Each row has a name. After each piece below comes the name of the row it's from, unless a question asks for something else. Each question is about the rows just above it. Some pieces are copies with a little noise. Places in a row count from 0.

C: [ 27 -52   7 -31 -36   8  33   1  -6 -69 -34  14  26  -2 -37 -53 -42 -14
  29  78]
E: [-37 -55 -42 -14  29 -22  19  67 100  86  25 -35 -38  -2  31  13 -41 -70
 -45   5]
T: [104  76  10 -42 -36   8  33   1 -52 -69 -37  14  26  -2 -37 -53 -42 -14
  29  78]
asked: [ 27 -52   7 -31 -36   8  33   1  -6 -69 -34  14  26  -2 -37 -53 -42 -14
  29  78]	C
asked: [ 26 -52   7 -31 -37   8  33   1  -6 -68 -33  14  26  -2 -37 -52 -42 -15
  28  79]	C
asked: [-37 -55 -42 -14]	E
Where do [104  76  10 -42 -36   8  33   1 -52 -69 -37  14  26  -2 -37 -53 -42 -14
  29  78] appear?	T

F: [ 39 -35 -81 -25   6  20 -24  -8  36  55 -60 -25 -97 -54  62  78  10   4
 -45  17  34   0]
A: [ 39 -35 -81 -25   6  20 -24  -8  36  55 -60 -25 -97  43  62 -24  10   4
 -45  17   1   0]
Z: [  22   13  -67  -25   10   27   41    9   -7   13  -31    0 -125  -27
   39   54   -4  -22  -60   91   57  -36]
asked: [ 39 -35 -81 -25   6  20 -24  -8  36  55 -60 -25 -97 -54  62  78  10   4
 -45  17  34   0]	F
Where do [ 91  57 -36] appear?	Z
asked: [ 40 -34 -83 -26   7  21 -24  -7  37  54 -58 -24 -97 -54  63  79  10   3
 -45  18  34   0]	F
One entry of F was changed: [ 39 -35 -81 -25   6  20 -24  -8  36  54 -60 -25 -97 -54  62  78  10   4
 -45  17  34   0]. Where, and from what?	9, [55]
asked: [ 39 -35 -81 -27   6  21 -23  -7  36  56 -59 -26 -98  43  62 -25  10   3
 -45  17   1   1]	A

Q: [ 41   2 -15 -36  -5   7 -36 -24 -24  28 -34  -6  33 -27  37   8  33  10
 -35 -11  14 -25  33   2 -24 -19 -22 -38 -16]
G: [ 83   7   3 -54 -27 -58 -61  -6 -37  25  -2  18  21 -12  76  67   1  -2
 -24 -33  -6 -38  61  -7 -54 -24 -14   0 -52]
P: [ 23   3  35   3 -23 -44  -4  42 -59 -25  66  36 -42  39  22  67 -65 -25
  41 -21 -36   0  14 -14 -21   5  26  77 -34]
K: [ 81   6  34 -37 -39 -54 -47  37 -28  -4  57  46 -25  24  74 106 -58 -27
  20 -46 -35 -30  60 -18 -60 -18  12  68 -69]
N: [ 81   6  34 -37 -39 -54 -47  37 -28  -4  57  46 -25  24  74  72 -83 -34
  55 -24 -43   3  11 -17 -20   6  34  95 -36]
asked: [ 23   3  35   3 -23 -44  -4  42 -59 -25  66  36 -42  39  22  67 -65 -25
  41 -21 -36   0  14 -14 -21   5  26  77 -34]	P
asked: [ 28 -34  -6  33 -27  37]	Q
asked: [ 82   8   3 -53 -27 -56 -61  -6 -36  26  -3  18  20 -12  76  68   0  -2
 -24 -33  -7 -38  61  -7 -54 -24 -13  -1 -52]	G
asked: [ 22   4  33   2 -23 -44  -3  42 -60 -24  67  36 -42  38  23  67 -65 -24
  42 -21 -37   1  15 -12 -22   5  26  77 -33]	P
Changed G: [ 83   7   3 -54 -27 -58 -61  -6 -37  25  -2  18  21 -12  76  67   1  -2
 -24 -33  -6 -39  61  -7 -54 -24 -14   0 -52]. Place and old value:	21, [-38]
asked: [ 79   6  34 -37 -38 -53 -47  38 -29  -4  57  46 -24  26  75 106 -58 -27
  20 -46 -36 -29  60 -17 -61 -17  10  69 -68]	K
Changed K: [ 81   6  34 -37 -39 -54 -47  37 -28  -4  57  46 -25  24  74 106 -58 -27
  20 -46 -35 -30  60 -17 -60 -18  12  68 -69]. Place and old value:	23, [-18]

R: [  1  49  20  21  13  44 -33  45]
W: [  1 -14  20  21  13  49 -33  17]
U: [  2 109  39 -14  47  50  36   0]
Which value is in both U and W?	[-14]
The row with [  1 -14  20  21  13  49 -33  17] is	W
asked: [-14  47]	U
One entry of R was changed: [  1  49  20  21  12  44 -33  45]. Where, and from what?	4, [13]

L: [ -38  -25   12 -100  -11    8   13  -24  -60  -14   22  -66   80    4
   62  -59   72  -34  -32   64   61   16   66   11   14  102   -6  -37
   46]
M: [ -56    6   11  -66   35   96   97   23  -30  -17   65 -113  -41   29
   59   10   18   18  -30   -9   37   42  -18  -52  -11   72  -19   -6
    0]
Y: [-38 -26  15 -93  -9   4   4 -30 -66 -20  21 -68  82  -2  51 -61  75 -39
 -32  62  54  17  65  10   7  93   0 -38  48]
J: [ -48   -9   14  -24   46  111   78  -24 -108   26   40 -122  -75   17
   26   31   21   25   -1  -48   57   25   38  -66  -68   12  -99  -15
   16]
S: [-33 -30  46 -49  48 105  45   0 -33 -50 -70 -17 -16  19  47 -18   6   1
 -20  -3  77  35   3 -57  24  23   8  25  28]
B: [-33 -28  45 -50  48 103  44  -1 -35 -50 -70 -20 -18  19  49 -17   6   0
 -22  -2  78  35   4 -57  21  25   6  22  28]
H: [ -57    6   11  -67   34   95   98   24  -28  -19   65 -112  -40   29
   59    9   18   18  -31   -7   36   42  -20  -50   -9   74  -16   -5
   -1]
[ -57    6   11  -67   34   95   98   24  -28  -19   65 -112  -40   29
   59    9   18   18  -31   -7   36   42  -20  -50   -9   74  -16   -5
   -1] is in which row?	H
asked: [ 18 -30  -9  37  42 -18]	M
Where do [ 37  42 -18 -52] appear?	M
Which row holds [-39 -32  62  54  17  65  10   7]?	Y
Changed L: [ -38  -25   12 -100  -11    8   13  -24  -61  -14   22  -66   80    4
   62  -59   72  -34  -32   64   61   16   66   11   14  102   -6  -37
   46]. Place and old value:	8, [-60]
One entry of J was changed: [ -48   -9   14  -24   46  111   78  -24 -108   26   40 -122  -74   17
   26   31   21   25   -1  -48   57   25   38  -66  -68   12  -99  -15
   16]. Where, and from what?	12, [-75]

X: [ 95 -83 -73   8 -73]
D: [ 84  96 -83 -73   8]
V: [74 96 83 -4 82]
asked: [ 94 -83 -72   8 -72]	X
The row with [ 96 -83 -73   8] is	D
Shared by V and D:	[96]
Which row holds [83 -4]?	V
asked: [74 96 83 -4 82]	V
Where do [84 96] appear?	D
Changed V: [74 96 84 -4 82]. Place and old value:	2, [83]

Pap: [  16  -73  -24 -103   31  -17]
Sisab: [ 17  -4  66  86 -49 -36]
zugos: [ 43  22  32 -82 -45  31]
The one value in zugos and Pap:	[31]
[-82 -45  31] is in which row?	zugos
Which row holds [-82 -45]?	zugos
Changed Sisab: [ 17  -4  67  86 -49 -36]. Place and old value:	2, [66]
Which value is in both Pap and zugos?	[31]
asked: [  16  -72  -24 -102   32  -17]	Pap

kuz: [ -85   51  -62   68   84   70  -54 -111    7  117]
kegim: [ -85   51  -62   68  -55   69  -54   69 -101  106]
tado: [ -85   51  -62   68   84   69  -54 -111    7  -60]
[ -85   51  -62   68   84   69  -54 -111    7  -60] is in which row?	tado
asked: [ -85   51  -62   70   82   70  -54 -111    7  117]	kuz
Changed kuz: [ -85   51  -62   68   84   70  -54 -111    8  117]. Place and old value:	8, [7]

dineg: [2 6 0 4]
giseg: [-58   7 -71  -4]
bolap: [17 93  0  7]
Shared by giseg and bolap:	[7]
asked: [93  0]	bolap
asked: [0 7]	bolap
Where does [2 6 0 3] differ from dineg, and what was there?	3, [4]

satap: [-16 -27  -1  71  20  -3  -7  14 -11]
pilu: [ -7  13   0 -31  22 -15 -25  25 -11]
tefim: [ 15 -15   1 -31  18  -1 -16  20 -23]
ges: [ -8 -21  17  43  21 -27 -10   5  -6]
kupa: [-105   19    5  -49   22   15   -9   19    2]
naz: [  38    0    3 -105   21    9  -31   11  -16]
gubeb: [  4 -25   0   6  14  -7 -22  19 -18]
asked: [  38    0    4 -106   21   10  -31   11  -16]	naz
asked: [-105   21]	naz
asked: [-15 -25  -1  72  18  -3  -7  14 -11]	satap
[-7 14] is in which row?	satap

fol: [ 24  25 -46 -38  34  -5  44  37  49]
namul: [-28 -26  55  36 -28   7 -46 -39 -36]
mifo: [ 37  36  44 -52 -14 -38 -86 -84  40]
asked: [-28 -25  55  36 -27   7 -45 -40 -36]	namul
Changed namul: [-27 -26  55  36 -28   7 -46 -39 -36]. Place and old value:	0, [-28]
Where does [-28 -26  55  36 -28   7 -47 -39 -36] differ from namul, and what was there?	6, [-46]
Where does [ 37  36  44 -52 -14 -39 -86 -84  40] differ from mifo, and what was there?	5, [-38]
asked: [ 37  36  43 -53 -13 -39 -87 -84  40]	mifo
Shared by namul and mifo:	[36]
One entry of namul was changed: [-28 -26  55  35 -28   7 -46 -39 -36]. Where, and from what?	3, [36]

Vusi: [ 66  87  95 -90  84  68 -97 -94 -21  94  66 -77  67]
per: [ 26 -46  41  31  31  25  77 -47 100  40  42 -29 -67]
vuno: [ 31  41  25 -46  77  26  31 -61  57  44  66 -71 -66]
Vulov: [ 86  50 -89  97 -86 -68 103  59  59 -99 -73  75  63]
futel: [ 33 -55  66  88  60  32 -99 -55 -82  70  68 -65 -58]
rapab: [ -5 -61  48  -9  44  32 109 -61  57  44  66 -71 -66]
soso: [-92 -55  66 -79  60  46 -99 -55 -82  70  71 -65 -58]
Where do [ 86  50 -89  97 -86 -68 103  59  59 -99 -73  75  63] appear?	Vulov
asked: [66 88]	futel
One entry of soso was changed: [-92 -56  66 -79  60  46 -99 -55 -82  70  71 -65 -58]. Where, and from what?	1, [-55]
asked: [ 26 -46  41  31  31  25  77]	per
Shared by Vulov and soso:	[-99]
Where do [-73  75] appear?	Vulov

noli: [105 110   8 -17]
duna: [ 90 -31  47 -17]
Bekup: [ 96  88 -31 -63]
asked: [ 90 -31  47 -17]	duna
asked: [105 110   8 -17]	noli
asked: [ 88 -31]	Bekup
asked: [96 88]	Bekup

Rar: [-55  50  -8  35  -9  20]
gota: [-25  55  43 -44 -88  86]
Rasim: [ 42 -50  -9 -55  50 -44]
Where does [ 42 -50 -10 -55  50 -44] differ from Rasim, and what was there?	2, [-9]
asked: [-55  50  -9  35 -10  21]	Rar
Shared by Rasim and gota:	[-44]
The row with [-55  50 -44] is	Rasim
Where does [-26  55  43 -44 -88  86] differ from gota, and what was there?	0, [-25]
[-55  50  -8  35  -9  20] is in which row?	Rar
The one value in gota and Rasim:	[-44]

mobag: [ 16  55  55 -25  29]
vin: [ 16  55  54 -53  60]
bozet: [ 16  55  54 -42  60]
[ 16  55  55 -25  29] is in which row?	mobag
The row with [ 16  55  54 -53  60] is	vin
Which row holds [ 16  55  54 -42  60]?	bozet

Madad: [ 77  47  47  77 -41  88  27]
Talu: [ 48  78  47  77 -45  47  27]
rif: [ 26  47  47  77 -45 122  27]
Where does [ 48  79  47  77 -45  47  27] differ from Talu, and what was there?	1, [78]
One entry of Talu was changed: [ 48  78  47  76 -45  47  27]. Where, and from what?	3, [77]
asked: [ 47  77 -45 122]	rif
Where do [ 77  47  47  77 -41  88  27] appear?	Madad

timur: [100  86  88 -49]
dut: [-77 -87 -90 -25]
Tigik: [-87 -90 -77  40]
asked: [-78 -88 -91 -24]	dut
Where does [-86 -90 -77  40] differ from Tigik, and what was there?	0, [-87]
Where does [-87 -89 -77  40] differ from Tigik, and what was there?	1, [-90]
Where does [-77 -87 -90 -26] differ from dut, and what was there?	3, [-25]
asked: [-77 -87 -90]	dut
Where does [100  86  87 -49] differ from timur, and what was there?	2, [88]

ramav: [ 10   8 -81 -50  28  47  11  -4 -49 -66  -1   9 -43 -31  -3  -6 -19  62
  48 -41 -51  -7 -29 -10]
lapo: [-38  56 -94 -31 -48 -35   4  39 -68   4  21  20 -42  10  25  31  37 -18
  83 -20 -94 -30   0   5]
guko: [-38  -3 -94 -31 -48  47   4  39 -68 -66  21  20 -42  10  25  31  37 -18
  83 -20 -94 -30   0   5]
asked: [-38  -3 -95 -31 -47  48   3  39 -67 -67  22  19 -42  11  24  32  37 -18
  83 -20 -94 -30   0   4]	guko
asked: [-38  56 -94 -31 -48 -35   4  39 -68   4  21  20 -42  10  25  31  37 -18
  83 -20 -94 -30   0   5]	lapo
One entry of guko was changed: [-38  -3 -94 -31 -48  47   4  39 -68 -66  21  20 -42  10  25  31  37 -18
  84 -20 -94 -30   0   5]. Where, and from what?	18, [83]
asked: [  9   8 -80 -49  29  47  11  -4 -49 -66  -1  10 -43 -31  -2  -4 -20  62
  48 -41 -49  -8 -29 -10]	ramav

Kidem: [  -2  -87 -117   12  -25   58]
rap: [-52 -26 -47  45 -10   4]
sud: [ 19 -84   3  52  17  55]
mut: [  8 -82 -17  66  25  72]
vab: [-60 -20 -32  79  14  23]
Pudu: [-55 -64 -65  81   0  29]
mimo: [-30 -93 -76  45 -19  49]
sovem: [-29 -62 -69  74  16  67]
romir: [-36  -6   1  38   4   8]
vogi: [  8 -67 -55  -3 -15  62]
fali: [-66 -30 -82  62  -2  45]
pufof: [-30 -17 -76  45 -19  49]
One entry of sovem was changed: [-29 -62 -69  74  16  68]. Where, and from what?	5, [67]
Changed sovem: [-29 -62 -69  74  17  67]. Place and old value:	4, [16]
asked: [  -2  -87 -117   12  -24   57]	Kidem

